Here is a tiny trained network, its code and every weight. The questions are about switching its units off for an input and a target symbol, where a switched-off unit gives its printed mean instead of its output.

import numpy as np


def w(rows, s, z=0):
    codes = np.array(rows[::2]) - 128.0
    scale = np.full(codes.shape[1], s)
    scale[-1] = z or s
    return codes * scale


def f(y):
    return y / 2 * (1 + np.tanh(0.7978845608 * (y + 0.044715 * y**3)))


def softmax(a):
    e = np.exp(a - a.max(-1, keepdims=True))
    return e / e.sum(-1, keepdims=True)


def log_softmax(a):
    a = a - a.max(-1, keepdims=True)
    return a - np.log(np.exp(a).sum(-1, keepdims=True))


def net(x, mask):
    ids = ['αδεζθλξστφω'.index(c) for c in x.split()]
    T = len(ids)
    res = E[ids] + P[:T]
    q, k, v = (res @ M[0].T for M in (Q, K, V))
    z = softmax(np.where(np.tri(T) > 0, q @ k.T / 2**0.5, -1e9)) @ v
    res = res + np.where(mask[0], z, O[0][:, -1]) @ O[0][:, :-1]
    y = f(res @ A[0][:, :-1].T + A[0][:, -1])
    res = res + np.where(mask[1:25], y, B[0][:, -1]) @ B[0][:, :-1]
    return log_softmax(res[-1] @ U[:, :-1].T + U[:, -1])


Q, K, V, O, A, B = {}, {}, {}, {}, {}, {}
E = w([
[85,234,6,151],'α',
[64,84,104,34],'δ',
[184,154,131,52],'ε',
[140,176,217,69],'ζ',
[132,226,167,95],'θ',
[182,109,187,134],'λ',
[147,121,115,203],'ξ',
[118,177,109,122],'σ',
[125,205,122,60],'τ',
[175,147,84,96],'φ',
[215,135,119,124],'ω',
],0.022)
P = w([
[216,40,5,36],'0',
[187,71,13,15],'1',
[188,85,22,21],'2',
[178,84,36,20],'3',
[165,74,56,23],'4',
[164,78,72,31],'5',
[167,86,101,37],'6',
[160,80,124,46],'7',
],0.0032)
Q[0] = w([
[92,98,170,199],'H1',
[254,211,102,161],'H1',
],0.0084)
K[0] = w([
[184,77,254,117],'H1',
[59,83,94,92],'H1',
],0.0092)
V[0] = w([
[176,255,78,204],'H1',
[84,132,44,114],'H1',
],0.0085)
O[0] = w([
[141,236,97,254,255],'H1',
[25,115,141,146,242],'H1',
],0.0088,0.007)
A[0] = w([
[175,9,208,129,167],'N1',
[118,114,159,34,254],'N2',
[104,135,134,108,177],'N3',
[217,100,47,94,161],'N4',
[35,82,121,183,114],'N5',
[150,122,108,89,122],'N6',
[189,192,102,111,96],'N7',
[58,126,78,177,166],'N8',
[109,115,94,230,54],'N9',
[87,81,192,179,141],'N10',
[237,118,153,129,124],'N11',
[156,120,49,150,160],'N12',
[57,87,96,214,164],'N13',
[108,150,93,130,137],'N14',
[100,176,89,156,169],'N15',
[135,150,102,47,138],'N16',
[51,99,63,58,205],'N17',
[188,52,112,89,101],'N18',
[141,173,86,93,165],'N19',
[111,122,94,211,72],'N20',
[29,98,90,116,114],'N21',
[159,124,46,122,178],'N22',
[141,173,137,189,164],'N23',
[137,74,158,65,104],'N24',
],0.011,0.0083)
B[0] = w([
[49,162,148,131,162],'N1',
[117,79,159,72,204],'N2',
[108,116,171,147,153],'N3',
[165,82,101,150,170],'N4',
[143,171,109,87,159],'N5',
[146,111,63,117,139],'N6',
[229,203,2,41,181],'N7',
[159,84,186,151,228],'N8',
[148,83,146,46,199],'N9',
[52,133,60,111,128],'N10',
[159,152,175,200,157],'N11',
[97,97,121,186,191],'N12',
[156,78,172,79,209],'N13',
[108,125,123,116,179],'N14',
[55,150,132,180,253],'N15',
[120,95,97,115,168],'N16',
[84,140,154,174,190],'N17',
[145,233,166,167,151],'N18',
[80,125,106,96,199],'N19',
[138,104,147,93,193],'N20',
[225,179,159,136,159],'N21',
[76,51,105,158,188],'N22',
[158,168,137,179,238],'N23',
[148,141,115,175,155],'N24',
],0.0084,0.013)
U = w([
[150,176,199,162,56],'α',
[53,67,194,60,188],'δ',
[229,117,109,24,195],'ε',
[231,185,228,19,155],'ζ',
[190,252,141,64,41],'θ',
[207,196,241,152,166],'λ',
[219,21,176,156,84],'ξ',
[76,176,150,210,215],'σ',
[53,192,80,33,1],'τ',
[114,80,32,142,28],'φ',
[254,169,112,162,25],'ω',
],0.0077,0.0052)

Each question gives the input, a string of symbols that net reads in full, and the target symbol t.
The units are the heads (2 rows each of Q, K, V and O) and the neurons (one row each of A and B). Each row of codes is followed by its name. A weight is (code - 128) times the scale printed after its matrix; where a second scale follows, it is the last column's (O, A, B and U).
mask holds one flag per unit, heads first, then neurons. A switched-off unit (its flag False) gives its mean, the last column of its rows in O or B, instead of its output. The means were averaged over made-up inputs and are rounded, as every weight is.
A unit's drop is (log p(t) with every unit on - log p(t) with that unit switched off) / (log p(t) with every unit on - log p(t) with every unit switched off).
The circuit of an input: a set's keep is (log p(t) with only the set's units on - log p(t) with every unit switched off) / (log p(t) with every unit on - log p(t) with every unit switched off). Starting from the 12 units with the biggest drops (on a tie, the unit counted first), units are removed one at a time, each time the one whose removal leaves the highest keep (on an exact tie, the one counted first), for as long as the keep stays at least 0.8.
units of the circuit, in order: the units of the circuit, biggest drop first
top k neurons: the k neurons with the biggest drops, biggest first
drop of u: that unit's drop, to one decimal
input τ σ α σ, target λ: top 4 neurons -> (N13; N8; N9; N23)
input σ σ θ σ τ α ξ φ, target σ: top 2 neurons -> (N15; N12)
input ω ζ δ σ θ λ, target δ: top 2 neurons -> (N1; N2)
input σ σ θ ω φ δ ε, target δ: units of the circuit, in order -> (H1; N7)
input ε φ ξ ω ζ, target ζ: top 2 neurons -> (N15; N22)
input φ ξ φ τ δ σ λ, target δ: units of the circuit, in order -> (H1; N1)
input σ ξ φ λ ε θ, target θ: units of the circuit, in order -> (N7; H1; N22; N8)
input σ δ τ ξ τ σ φ, target δ: top 2 neurons -> (N2; N7)
input σ ε δ ζ, target δ: units of the circuit, in order -> (H1; N7)
input δ τ σ α δ, target λ: top neuron -> (N21)
input σ φ σ α δ, target σ: top 4 neurons -> (N17; N15; N2; N7)
input ξ σ δ ζ α φ, target σ: drop of N23 -> 0.1
input σ ω α ε ω τ, target σ: drop of H1 -> 1.3
input ω σ σ σ ε, target ε: drop of N15 -> 0.4
input σ θ δ τ ξ, target δ: top neuron -> (N23)
